Below are the code and all the weights of a small trained network. Each question names an input and a class and asks about switching units off, where a switched-off unit gives its printed mean instead of its output.

import numpy as np


def w(rows, s, z=0):
    codes = np.array(rows[::2]) - 128.0
    scale = np.full(codes.shape[1], s)
    scale[-1] = z or s
    return codes * scale


def f(y):
    return np.maximum(y, 0)


def log_softmax(a):
    a = a - a.max(-1, keepdims=True)
    return a - np.log(np.exp(a).sum(-1, keepdims=True))


def net(x, mask):
    res = np.array(x, float).reshape(1, 5) / 4 @ E
    y = f(res @ A[0][:, :-1].T + A[0][:, -1])
    res = res + np.where(mask, y, B[0][:, -1]) @ B[0][:, :-1]
    return log_softmax(res[-1] @ U[:, :-1].T + U[:, -1])


A, B = {}, {}
E = w([
[53,222,159,168,88,137,92,93,176,196,150],'x0',
[112,101,6,119,196,170,105,103,206,140,111],'x1',
[126,145,168,165,234,184,116,90,76,32,101],'x2',
[211,159,161,92,166,88,103,100,139,198,44],'x3',
[175,159,75,159,56,228,157,122,89,156,68],'x4',
],0.012)
A[0] = w([
[90,87,162,125,199,97,103,138,208,143,164,67],'n0',
[109,160,159,183,227,195,153,130,100,79,139,147],'n1',
[37,142,113,228,125,134,150,130,148,107,199,57],'n2',
[167,169,124,174,190,175,118,109,128,98,139,70],'n3',
[84,137,153,63,197,49,98,127,171,94,188,94],'n4',
[85,108,137,51,183,84,105,107,106,123,166,140],'n5',
[140,89,79,100,76,101,152,199,143,207,175,177],'n6',
[123,78,79,133,124,123,176,210,102,41,145,58],'n7',
[136,152,99,185,112,176,193,126,118,149,52,82],'n8',
[98,96,123,36,81,159,165,188,182,151,160,136],'n9',
[83,197,131,185,103,120,83,68,135,139,145,46],'n10',
[150,92,170,117,104,98,136,109,70,119,139,60],'n11',
[134,116,159,170,201,186,120,85,123,131,135,101],'n12',
[174,45,107,10,129,154,154,142,99,75,116,93],'n13',
[204,175,128,109,144,115,123,94,135,159,66,2],'n14',
[169,86,105,103,173,106,186,206,99,111,118,48],'n15',
[142,148,96,156,68,196,159,123,96,153,41,41],'n16',
[93,141,51,93,175,153,121,81,180,92,73,132],'n17',
[91,150,133,174,171,169,85,119,101,81,139,129],'n18',
[127,110,181,114,175,83,97,136,173,117,192,76],'n19',
[169,106,100,88,138,91,94,190,95,121,75,172],'n20',
[33,176,139,220,118,178,86,77,151,177,135,54],'n21',
[141,120,69,91,110,116,130,114,197,132,140,97],'n22',
[181,170,74,180,97,223,170,123,81,161,84,56],'n23',
[81,80,58,192,69,96,143,177,119,106,221,109],'n24',
[111,107,102,108,107,89,149,125,175,156,82,81],'n25',
[127,186,126,184,194,127,166,73,113,54,121,85],'n26',
[108,137,149,165,189,163,118,131,75,145,103,61],'n27',
[119,105,123,161,171,136,102,113,78,99,97,120],'n28',
[159,68,102,109,165,139,143,132,134,126,101,77],'n29',
[136,63,45,98,172,129,112,127,109,139,119,26],'n30',
[99,106,71,131,180,151,67,59,175,162,118,38],'n31',
[48,144,119,153,138,141,103,78,156,153,131,81],'n32',
[85,135,75,117,169,155,85,83,165,135,100,22],'n33',
[146,152,155,126,172,137,113,102,113,119,94,131],'n34',
[102,111,71,241,75,180,149,153,111,88,126,82],'n35',
[184,135,154,71,115,67,96,166,141,154,62,53],'n36',
[119,92,105,126,59,74,143,139,131,190,120,108],'n37',
[161,138,114,100,129,76,112,94,131,161,68,40],'n38',
[102,66,103,137,162,195,154,82,218,110,124,43],'n39',
[103,176,205,172,73,68,135,184,20,105,101,123],'n40',
[103,167,156,210,127,122,138,127,195,134,109,11],'n41',
[208,155,164,120,194,129,59,112,173,201,57,35],'n42',
[59,168,154,142,106,139,85,72,169,150,95,51],'n43',
[169,157,135,132,126,96,112,81,161,191,115,58],'n44',
[76,176,130,136,142,122,81,96,143,170,149,109],'n45',
],0.011,0.0025)
B[0] = w([
[158,53,113,56,143,145,120,175,189,89,92,209],'n0',
[133,117,69,193,144,158,104,51,159,209,209,218],'n1',
[43,98,130,179,117,108,73,202,40,46,93,209],'n2',
[117,145,109,148,131,153,114,105,183,189,182,178],'n3',
[152,53,120,6,150,187,94,188,188,89,78,232],'n4',
[139,38,92,69,105,185,84,187,191,114,62,198],'n5',
[167,88,32,182,145,177,124,74,178,221,201,247],'n6',
[119,211,159,218,118,13,140,197,81,45,63,224],'n7',
[120,69,133,38,135,192,82,164,192,84,73,192],'n8',
[114,169,60,170,194,147,53,26,147,217,206,213],'n9',
[168,226,133,171,136,74,191,150,129,116,74,198],'n10',
[149,186,178,81,67,184,215,126,127,159,103,183],'n11',
[151,132,76,155,135,158,129,129,162,214,178,181],'n12',
[197,205,73,202,144,50,186,197,102,117,67,239],'n13',
[53,70,226,145,153,156,66,124,60,45,126,201],'n14',
[172,202,61,184,121,63,168,146,124,125,26,211],'n15',
[152,27,122,32,159,150,145,193,190,121,85,211],'n16',
[99,131,191,125,34,203,179,52,112,114,126,205],'n17',
[132,94,68,176,162,133,47,47,140,228,208,188],'n18',
[130,89,146,21,79,200,130,195,216,98,108,204],'n19',
[195,154,129,243,164,53,150,143,150,159,119,201],'n20',
[234,156,126,187,179,39,172,171,93,101,47,222],'n21',
[145,125,174,98,78,195,182,52,83,191,162,196],'n22',
[181,44,86,1,205,154,116,185,221,105,70,225],'n23',
[38,62,160,202,198,169,59,95,49,117,176,240],'n24',
[93,144,134,131,130,147,87,73,107,185,159,184],'n25',
[137,86,67,140,155,146,119,99,156,223,210,197],'n26',
[161,157,77,131,127,123,130,138,174,188,201,172],'n27',
[107,145,70,154,144,130,129,129,137,186,192,180],'n28',
[146,173,147,195,97,115,153,151,106,95,77,186],'n29',
[193,232,135,112,85,146,196,130,128,106,86,197],'n30',
[146,132,187,82,63,154,193,52,64,131,118,203],'n31',
[135,172,116,168,114,103,190,147,72,118,53,188],'n32',
[128,147,178,82,34,145,192,46,110,125,136,186],'n33',
[117,106,103,196,102,137,69,101,90,151,193,180],'n34',
[38,69,222,87,140,113,29,173,131,47,122,209],'n35',
[54,151,135,176,140,145,63,84,63,127,147,212],'n36',
[200,107,87,138,142,126,123,47,193,206,199,214],'n37',
[44,63,148,188,170,175,41,138,68,105,140,189],'n38',
[52,159,163,81,45,227,164,38,62,112,85,193],'n39',
[130,155,217,44,11,239,230,76,46,208,122,248],'n40',
[179,190,107,151,125,83,138,148,131,103,96,173],'n41',
[23,88,170,201,146,83,41,141,67,36,115,236],'n42',
[208,221,81,172,168,84,197,141,129,116,86,197],'n43',
[128,143,128,188,175,114,76,132,85,109,141,194],'n44',
[167,190,69,173,175,41,158,192,177,121,67,196],'n45',
],0.0067,0.016)
U = w([
[171,107,61,174,188,148,85,88,200,245,239,200],'0',
[161,43,116,2,182,180,102,240,244,79,73,7],'1',
[197,210,112,197,177,64,181,192,114,103,62,2],'2',
[133,155,223,62,22,199,220,77,47,158,138,118],'3',
[46,80,166,202,202,141,31,169,49,43,168,195],'4',
],0.0094,0.0011)

Each question gives the input, the list of numbers given to net, and the class t.
The units are the neurons (one row each of A and B). Each row of codes is followed by its name. A weight is (code - 128) times the scale printed after its matrix; where a second scale follows, it is the last column's (A, B and U).
mask holds one flag per neuron, in row order. A switched-off neuron (its flag False) gives its mean, the last column of its row in B, instead of its output. The means were averaged over made-up inputs and are rounded, as every weight is.
A unit's drop is (log p(t) with every unit on - log p(t) with that unit switched off) / (log p(t) with every unit on - log p(t) with every unit switched off).
The circuit of an input: a set's keep is (log p(t) with only the set's units on - log p(t) with every unit switched off) / (log p(t) with every unit on - log p(t) with every unit switched off). Starting from the 12 units with the biggest drops (on a tie, the unit counted first), units are removed one at a time, each time the one whose removal leaves the highest keep (on an exact tie, the one counted first), for as long as the keep stays at least 0.8.
units of the circuit, in order: the units of the circuit, biggest drop first
k most important neurons: the k neurons with the biggest drops, biggest first
drop when u is switched off: that unit's drop, to one decimal
input [5,8,0,7,-5], class 3: units of the circuit, in order	n31
input [0,-3,1,-3,-3], class 1: units of the circuit, in order	n36, n4, n19
input [2,-3,-6,-1,8], class 1: 2 most important neurons	n23, n16
input [-7,2,6,-1,-2], class 2: 4 most important neurons	n7, n13, n15, n6
input [0,5,5,-4,5], class 0: 3 most important neurons	n1, n18, n40
input [-8,-5,5,-5,6], class 2: 2 most important neurons	n7, n13
input [2,5,4,3,-1], class 3: 2 most important neurons	n31, n17
input [-7,-8,-2,-2,-7], class 3: 2 most important neurons	n40, n11
input [5,7,-5,2,-7], class 1: 2 most important neurons	n4, n0
input [-3,6,5,4,2], class 3: 4 most important neurons	n17, n39, n31, n33
input [-4,3,3,5,0], class 4: 2 most important neurons	n42, n14
input [-5,-5,-8,-1,-7], class 0: 2 most important neurons	n6, n9
input [-7,5,-6,1,2], class 2: 3 most important neurons	n13, n30, n15
input [2,-7,5,-5,-3], class 3: units of the circuit, in order	n40
input [-2,-7,2,3,-7], class 1: 2 most important neurons	n4, n5
input [-4,8,8,8,-1], class 0: 3 most important neurons	n1, n26, n40
input [3,-4,6,-6,0], class 0: 3 most important neurons	n1, n18, n26
input [-6,7,2,-2,-6], class 3: 2 most important neurons	n39, n17
input [-2,3,8,-8,1], class 0: drop when n14 is switched off	0.1
input [7,-3,7,5,8], class 1: units of the circuit, in order	n23
input [-3,-7,5,8,6], class 4: drop when n42 is switched off	0.9
input [8,-6,-4,-5,7], class 2: drop when n43 is switched off	0.2
input [-7,4,-5,-6,-2], class 2: drop when n13 is switched off	0.3
